In the rows, zero is written as 128.
Here are made-up nodes, facts about them, and rows of numbers that follow some of those facts. Name the node behind each unnamed row.

Some facts about the nodes:
trilos Δ: trupom
pitruma Δ: zetos
piten Δ: geklupli,madri
puler Δ: drime,trupom,detrim
pekle Δ: trozom,detrim
gamim Δ: breku,kire
drepa Δ: grekilal
skogiles Δ: drime
dredo Δ: skebritun,trupom,detrim
faflu Δ: drime,flafun,trilos
feflatu Δ: drime,lilem
dropliplur Δ: trupom
droni Δ: sezel
trunen Δ: geklupli,drime,stupo
pozatrun Δ: geklupli
bofus Δ: skogiles
lupli Δ: kesobur
gorar Δ: klovepon
netutra Δ: bobul
breklem Δ: sino,troklar
flafun Δ: madri,detrim
boti Δ: pliflil
skebritun Δ: geklupli,bobul,drime
fiplo Δ: skeflok,troklar
bobul Δ: geklupli,skesku
fupe Δ: zetos
klovepon Δ: drime
ludradrom Δ: bobul,drime,sezel,skesku
bregru Δ: pekle,trego
soplubuk Δ: skivor
murur Δ: sino,tisto
trotrul Δ: pitruma,feflatu
kesobur Δ: drikos,nibra
drome Δ: drime
breku Δ: geklupli,lebris
plibas Δ: bobul,lebris,puler
zivuk Δ: kire
drikos Δ: drime,giplok,madri,trupom
zatri Δ: drime
flivuk Δ: britrapli
kulume Δ: giplok
vunapir Δ: drime
planame Δ: skeflok
kurek Δ: fupe
suskes Δ: digu,trupom
lilem Δ: stupo
skeflok Δ: faflu
plaklom Δ: drime,trozom,madri
tisto Δ: britrapli
sezel Δ: bobul,drime
kire Δ: sino,skesku
digu Δ: drime
lusur Δ: netutra,skivor,kulume
pestik Δ: drime,trupom
gobri Δ: drivom,suskes
klugik Δ: drome,drime
kladrom Δ: madri,trupom
trego Δ: drime
fliklon Δ: flivuk
puste Δ: lebris
veluplek Δ: flafun
lebris Δ: kire,skesku
tusa Δ: droni
skonil Δ: drime
detrim Δ: drime
bupom Δ: sino,pliflil
madri Δ: sino,giplok,trupom
tatu Δ: digu
stagri Δ: boti,tisto,lastobre,netutra
troklar Δ: kesobur
vemis Δ: dredo,kire
geklupli Δ: drime
deni Δ: lastobre,puler
vede Δ: drome
trupom Δ: geklupli,drime
nibra Δ: trozom,detrim
skupim Δ: geklupli,vemis,trupom
trozom Δ: drime,britrapli,skesku
stupo Δ: skesku
trester Δ: faflu,drime,lupli
grekilal Δ: drime,trunen
korim Δ: budror,netutra
labo Δ: kire,madri,flivuk
zetos Δ: bobul
budror Δ: britrapli,nibra
ruklal Δ: trupom
drarim Δ: pliflil,puste
dudules Δ: skogiles
simim Δ: geklupli
gaplem Δ: dredo,geklupli,bobul,drime,netutra
fotrabem Δ: drime,plaklom,puste
giplok Δ: drime,trozom
didar Δ: plibas
nitrim Δ: gaplem
trilos Π [pliflil,vunapir,netutra]
taskur Π [gobri,drarim]
plodem Π [tobor]
gamim Π [dredo,plibas,soplubuk,brisa,fedra]
piflak Π [sezel,flego,skonil,ruzam,suskes]
dropliplur Π [fliklon]
droni Π [trotrul,britrapli,stagri]
trunen Π [detrim]
neski Π [soplubuk,detrim]
bofus Π [vunapir]
flupas Π [drebran,drepa,tusa]
kobras Π [korim,stepu,skupu,kladrom,pozatrun]
bobul Π [droplu,flafun,puler]
fupe Π [tusa,lupli]
gagum Π [kesobur,pini,labo]
klovepon Π [fliklon]
sudrem Π [plibas,lilem]
breku Π [gorar]
zivuk Π [drutri,sino,fiplo,skogiles,drarim,flivuk,puler]
drikos Π [pitruma,veluplek,plaklom,digu,pozatrun]
skopliski Π [flafun,tumem,bimin]
piben Π [dudules,kladrom,brapus]
planame Π [tisto,graflik,skebritun,puste]
skeflok Π [pozatrun]
zopafe Π [zatri,klugik,drarim,puste]
durus Π [trester,vunapir]
kire Π [kesobur,puler]
lugretrir Π [plaklom,dudules,nibra,fedra,brapus,skivor]
trego Π [lupli,tumem]
drivom Π [giplok,bimin]
drime Π [stepu]
nuskem Π [droplu,dimu]
danim Π [drutri,stupo,trester,ruklal]
vemis Π [flego,vunapir,skebritun]
trupom Π [flego]
nufo Π [trester]
listedul Π [budror,vuzus,veluplek]
skupim Π [vuzus,drepa,ploplan,tobor,fedra,tumem]
trozom Π [drepa,ploplan,fuvas,suskes,lupli,tatu]
grople Π [fuvas,dimu]
lastobre Π [boti,rogu,soplubuk,brapus,detrim]
zetos Π [budror,tusa,droplu,dudules]
sitran Π [nitrim,rogu,gorar,dimu]
simim Π [lusur,graflik,gobri,fiplo,drarim]
gruzin Π [ploplan,ruzam,skupu]
levo Π [sino,stupo,trester]

Some nodes and their rows:
[125 135 111 133 127 107 120 124 149 132 114 138 130 137 126 133 109 118
 134 111 146 152 145 145 150 148 132 137 118] -> digu
[144 159 151 154 138 144 114 121 122 136  89 116 137 155 148 149 163 159
 101 144 103 126 146 125 113 134 122 124 105] -> pliflil
[120 102 139 135 125 140 114 148 135 139 137 116 125 140 113 111 124 122
 134 124 125 124 127 114 127 125 118 122 145] -> gamim
[137 146 132 128 136 119 125 124 125 124 122 127 132 131 125 127 123 132
 123 130 133 119 135 130 131 125 127 121 127] -> flego
[122 115 129 133 120 134  99 130 124 126 117 115 130 134 132 118 143 132
 127 112 136 117 110 140 126 141 126 118 143] -> neski
[173 135  97  50 116 163 186 104 153 115 154  69 137  49 108  54 142  89
 105 127 184  81 145 196 128 155  73 112 113] -> bofus
[114 117 135 121 126 137 123 122 122 113 125 119 125 124 145 123 123 139
 133 134 103 122 128 129 129 138 130 135 121] -> bobul
[130 133 129 130 122 123 123 125 124 126 123 124 133 136 129 135 135 129
 121 126 132 130 124 129 127 131 128 128 126] -> brapus
[132 135 129 133 125 123 127 128 128 130 122 128 130 138 127 132 133 130
 120 129 130 133 131 126 124 129 127 131 122] -> dredo
[126 137 128 122 130 121 128 113 126 123 132 118 131 141 143 134 124 127
 122 134 116 133 123 128 127 136 124 138 121] -> dimu
[121 115 129 132 119 133 103 130 124 125 115 111 131 134 129 115 141 130
 126 115 131 118 121 139 125 141 124 122 140] -> trunen
[131 127 139 134 129 132 133 141 139 141 140 123 129 142 111 122 129 123
 126 133 122 134 130 109 128 123 120 127 130] -> deni
[127 120 124 130 130 122 134 139 138 139 145 126 128 138 113 122 117 113
 131 126 138 136 127 113 131 120 122 131 138] -> kladrom
[130 118 122 137 135 139 114 132 125 132 123 126 124 123 136 130 130 136
 130 123 126 121 134 139 125 129 132 127 129] -> drikos
[133 140 130 133 131 127 128 122 127 133 129 130 126 130 131 138 138 132
 128 130 130 131 126 125 126 133 130 127 122] -> giplok
[133 133 119 134 137 129 131 125 122 129 126 130 128 137 139 139 127 122
 123 131 131 131 123 130 117 122 126 133 121] -> flafun
[127 123 131 129 128 128 138 139 137 137 143 122 128 141 111 119 121 117
 127 130 132 132 128 112 128 119 118 131 133] -> fotrabem
[129 135 126 128 125 128 135 123 126 128 121 133 130 130 131 134 135 127
 124 127 126 134 127 126 126 130 132 130 123] -> drutri

Name these rows:
No name comes twice in this set of rows, the named rows included.
[103 147  69 155 138  79  66  99 191 123  42 177 138 139 170 160  65 122
 160  74 173 197 186 224 211 225 164 154  90] => drivom
[125 119 133 134 140 145 121 133 129 130 119 121 125 138 139 122 130 136
 131 132 103 122 132 125 124 132 126 131 119] => kire
[121 138 103 138 131 100 115 120 156 130 103 146 133 140 131 140  95 118
 139 107 156 161 153 156 160 158 136 141 114] => suskes
[121 142 124 123 104 102 127 133  98 112 126 125 120 121 128 125 125 137
 125 121 123 119 140 118 116 132 136 143 126] => sezel
[ 97  99 174  88 101 133 125 109 113  70 107 139 153 106 146 138 111 150
 124 136 102 131 114 145 161  96 138 119 136] => zetos
[135 189 179 147 130 107 124  67 158 156 251 174 101  54  94 159 186 154
 222 146 136 117  19  97 161 219 175  75 165] => soplubuk
[ 94 144 101 117  68  62 111 156  44  90 135 117  90  90 138 100 112 157
 141 103 107  91 162 107  83 155 158 172 137] => droni
[134 142 138 135 152 132 116 130 132 130 113 122 130 128 132 108 114 135
 126 135 119 105 148 134 124 129 125 117 139] => vemis
[135 133 108 132 143 127 130 123 114 130 126 137 128 135 142 143 127 117
 120 128 141 127 117 135 112 111 130 129 128] => faflu
[120 120 128 118 136 136 122 116 128 122 135 114 126 133 154 130 116 132
 131 135 105 125 124 138 126 144 126 135 122] => nuskem
[130 122 135 134 133 132 136 140 140 142 140 123 128 147 111 120 121 119
 128 135 126 136 126 104 126 117 118 126 134] => labo
[126 120 133 134 124 146 122 141 121 124 126 123 122 116 138 131 124 136
 140 129 132 127 146 141 119 129 118 128 123] => trego
[122 123 134 124 124 121 139 134 137 134 151 124 127 136 109 117 117 117
 131 132 126 134 122 107 133 123 123 130 138] => nitrim

Now the same nodes, written a new way:
Some nodes and their rows:
[131 148 146 132 141 149  99 166 139 102 149 136 122 150 119 148 157 149
 150 128 135  96 144 103 127 141 134 118 108 136 121 135 132  87 122 111
 131 122 150 134 165  91 112 106 145 117 147 101 110 157] -> nuskem
[153 142 122 126 167 132 112 133 132 121 152 131 111 134 135 130 180 132
 136 124 136 154 150 101 131 117 165 132 107 118 122 158 138 113 129 102
 131 109 151 124 151 102 118 121 128 107 159 125 100 151] -> tatu
[139 142 137 147 160 131 154 148 149 169 154 122 118 155 116 129 175 148
 115 129 119 165 143 120 117 116 172 126 110 105 130 131 111  98  93  95
 149  96 144 125 131  94 104  95 149 103 132 117 107 157] -> stupo
[158 159 141 121 137 136 116 155 147 121 147 129 111 137 117 154 163 144
 129 136 131 118 148 114 120 129 150  99 103 111 127 125 127 103 104 109
 125 123 142 129 144 110 104 110 146 106 109  99 113 147] -> britrapli
[155 151 162 103 158 146 113 144 123 121 142 137 101 140 118 143 151 141
 138 132 148 114 150 114 120 136 146 101 100 141 126 133 133 112 107 107
 142 117 147 126 139  90 100 133 145 110 124 109 109 157] -> drebran
[136 153 151 126 145 149 133 156 158 107 142 132 127 152 104 171 149 149
 133 132 113  95 141 111 130 134 138 109 111 115 119 123 124 103 104 101
 113 119 143 138 143  98 108 101 141 117 121 100 107 165] -> levo
[126 146 147 123 154 143 138 136 170 130 153 121 120 144 114 163 161 144
 126 131 136 129 149  96 130 124 144 124 116  92 130 126 110 115 115 107
  98 118 150 123 143 110 109 107 144 105 142 112 109 149] -> lusur
[142 144 129 133 144 132 122 148 155 118 158 137 127 141 117 116 157 145
 126 118 134 123 147 108 122 120 156 125 104 100 123 138 124 106  99 102
 134 113 146 126 138 104 106 114 138 105 148 117 115 148] -> bupom
[133 147 139 121 130 131 102 171 126 105 155 143 126 143 101 152 144 144
 137 126 127 108 141 121 125 130 154 107  99 129 119 125 134  97 108 107
 131 120 142 136 147  98 110 115 134 114 132 102 120 156] -> sitran
[130 150 138 118 149 146 116 159 147 108 147 134 130 145 102 161 154 147
 138 128 117 102 142 111 130 134 147 116 102 123 122 123 129  99 116 102
 119 120 144 136 151  93 114 113 136 114 132  96 116 164] -> gagum
[124 173 157 140 163 132 114 140 176 124 113 163  90 162 131 131 156 144
 114 143 123 129 148 142 140 138 160 110  96 136  93 151 127  99 113 121
  90 104 154 148 159  98 109 121 142 119  84 126  98 147] -> drime
[146 150 125 109 145 138 104 156 139 128 150 130 100 134 126 147 166 141
 139 131 131 132 148 113 120 127 171 104  86 120 119 122 149 101 117 112
 124 124 151 129 155  97 113 114 142 107 112  89 113 139] -> rogu
[135 155 134 100 169 115 151 137 143 130 156 138 109 132  99 107 136 146
 123 127 143 177 153  97 117 123 167 132  99 116 129 149 135 114 132  90
 148 112 147 117 135 101  99 121 133 107 154 122  96 143] -> flafun
[123 150 133 142 156 138 140 151 175 134 168 139 125 154 122 112 163 150
 130 125 139 121 149 103 113 131 156 128 115 110 127 140 122  90 109  97
 144 113 149 124 142  99  97  96 151 106 161 120 100 143] -> labo
[140 134 134 167 143 131 140 155 140 157 163 141 123 156 117 110 172 144
 117 115 124 144 139 129 109 118 164 116 107 103 120 132 107  98  69  91
 169  92 144 122 117  89  96  93 151 102 156 124 118 157] -> lebris
[107 165 136 127 155 103 118 148 166 148 121 142 109 153 118 100 168 146
  97 133 139 170 150 137 140 114 168 129  91 106  88 145 112 114 127 108
  90  97 160 147 149 102 115 140 137 113  95 140 106 153] -> drome
[145 145 153 112 152 151  98 143 143 100 131 144 112 142 116 138 145 141
 140 125 129 101 144 115 129 141 145 114  99 133 116 131 133 106  96 108
 130 119 152 130 148  92 113 135 137 113 141 104 116 166] -> listedul
[113 148 148 105 143 151 134 146 200  85 169 166 143 162 116 167 150 139
 123  95 144  93 158 121 139 113 134 120 108 108 126 157 129 125 103  77
 145 115 143 116 151 117  96  83 123 109 156 109  95 153] -> trilos

Rows to name:
No name comes twice in this set of rows, the named rows included.
[ 93 158 135 114 163 134 139 139 197 122 158 130 107 160 132 126 166 144
 131 121 156 141 160 100 140 123 159 147 111 115 118 155 120 102 164  96
 101 116 165 136 166  93 110 107 149 115 133 120  84 151] => puler
[140 138 156 133 145 138 122 125 143 139 156 122 130 147 109 213 173 131
 112 139 133 161 148 110 139 114 137 108 110  96 143 136 105 136 110 117
  79 101 140 117 146 127 121 102 126 102 153 112 111 123] => netutra
[104 168 137 110 141 104 113 149 167 148 133 145  96 149 121  72 158 147
  98 138 162 174 159 139 131 115 174 129  83 106  97 139 118 107 136 117
 106 106 163 140 148 104 104 138 147 107 105 134 111 133] => detrim
[ 99 117 164 149 147 143 118 136 127 153 173 137 142 178 104 245 170 140
 128 133 119 187 136 117 132 125 159 133 113 136 127 126 109 104 117 106
 104  82 151 122 156  84 128  88 134 107 196 106 106 132] => bobul
[121 149 138 107 182 153 128 123 209 108 161 157  98 149 137 124 151 133
 122 115 153 140 162 116 130 122 161 126 101 122 126 158 151 109 100  96
 131 113 158 105 152 106  91  96 139 103 162 117  90 134] => kladrom
[ 94 150 161 114 156 135 127 129 187 117 162 171 125 184 132 208 176 128
 108 104 141 145 158 146 149 103 155 126  99 126 109 175 121 130 124  81
 130  95 151 126 157 106 110  82 121 114 131 120  81 140] => trupom
[126 150 131 160 156 111 103 148 120 123 131 158 129 153 121  55 166 146
 124 116 134 136 142 117 127 126 145 135 108 132  95 165 111  99 111 102
 140  96 157 141 142  89 119 135 134 116 160 153 113 173] => trozom
[107 128 150 140 143 137 114 152 147 135 174 149 138 175 112 193 172 138
 128 116 138 159 145 129 124 115 155 117 103 123 125 132 119 106 103 103
 139  94 147 119 153  97 110  76 136 106 176 105 117 130] => breku
[112 149 142 104 145 142 133 145 193 100 176 162 124 157 111 169 147 140
 122 103 144 120 156 120 129 114 147 118 100 105 122 152 136 118 111  82
 141 115 142 114 151 107  95  81 128 108 154 106 103 135] => dropliplur
[157 154 150 125 182 146 118 134 156  98 128 160 114 145 113 145 138 138
 123 129 107 110 141 121 132 136 157 100  96 132 112 139 146 104  79 113
 104 109 138 125 145 102 111 122 127 116 127 106 113 153] => kobras

The same nodes again, as new rows of numbers:
Some rows with their names:
[164  68 126 138 134  82 158 109  99 121 161  81 117 112 127] -> giplok
[146 117 142 120 114  83 148  83 121 151 140 102  89 144 128] -> drepa
[132 132 105 130 114 119 159 107 119 128 145  97  98 139 131] -> gorar
[178 137 119 160  82 104 133 113 109 133 153 123 134 105 129] -> deni
[159 125 137 126  98 108 169 108 101 104 140 113 112 120 129] -> bregru
[168 103 137 134 102 103 165 115  96  94 157 101 129 115 131] -> pekle
[150  47 118 150 115  95 150 102 100 162 102 157 140 121 110] -> fupe
[147 122 149 111 129 116 133 134 105 134  79 122 148  89  80] -> listedul
[125  97  90 124 173  64 131 131  98  96 167  87 218 116 130] -> sino
[205 151 129  75 129 110 138 128 115 149 124 121 166 146  98] -> flego
[164 166 100 104 134 141 123 116 114 139  96 106 151 110  94] -> brisa
[159 138 128 125 134  98 110 140 120 142 161  98 246 130 149] -> pliflil
[156 135 167 114 120 121 137 148 115 126  73 146 169  76  99] -> kobras
[180 124 115  88 123 110 125 108 105 159  97  94 137 128  76] -> fuvas
[157  48 128 134 165 102 166 107 101 106 130  98 192 130 158] -> skesku
[141 141 115 119 119 167 132 134 108 122  87 115 170 100 102] -> neski
[175 126 117 118 138 130 128 179  71 137  98 119 155  92  94] -> gagum
[172 135 128  90 149 103 126 109 114 149 108 107 136 103  92] -> vuzus

Rows to name:
No name comes twice in this set of rows, the named rows included.
[ 90 128 109 170  76 112 136  74  87 127 100 170 158 111 134] => gamim
[141 122 128 121 140 116 118  92  99  99 155 128 181 170 159] => puste
[165 120 116 154  89 107 153  93  97 123 143 157 108 128 157] => ludradrom
[147 138 145 112  92 108 180 153 120 130 153 137 147 137 129] => bofus
[152  95 119 152 131 106 138  89  95 126 127 120 180 128 163] => lebris
[137 141 126 145 118 107 169 143  87  86 129 163 141 140  69] => planame
[196 113  92 144  71 124 115 100 111 130 201 143 104 109  83] => lusur
[145 169 113 140 141 114 122 141 111 119 171 134 103 151 114] => gobri
[155 107 100 127 150  64 161 122  88  95 158  91 118 107 104] => kesobur
[126 100 141 106 143 105 163 159 108 104 175 109 115 128 149] => skogiles

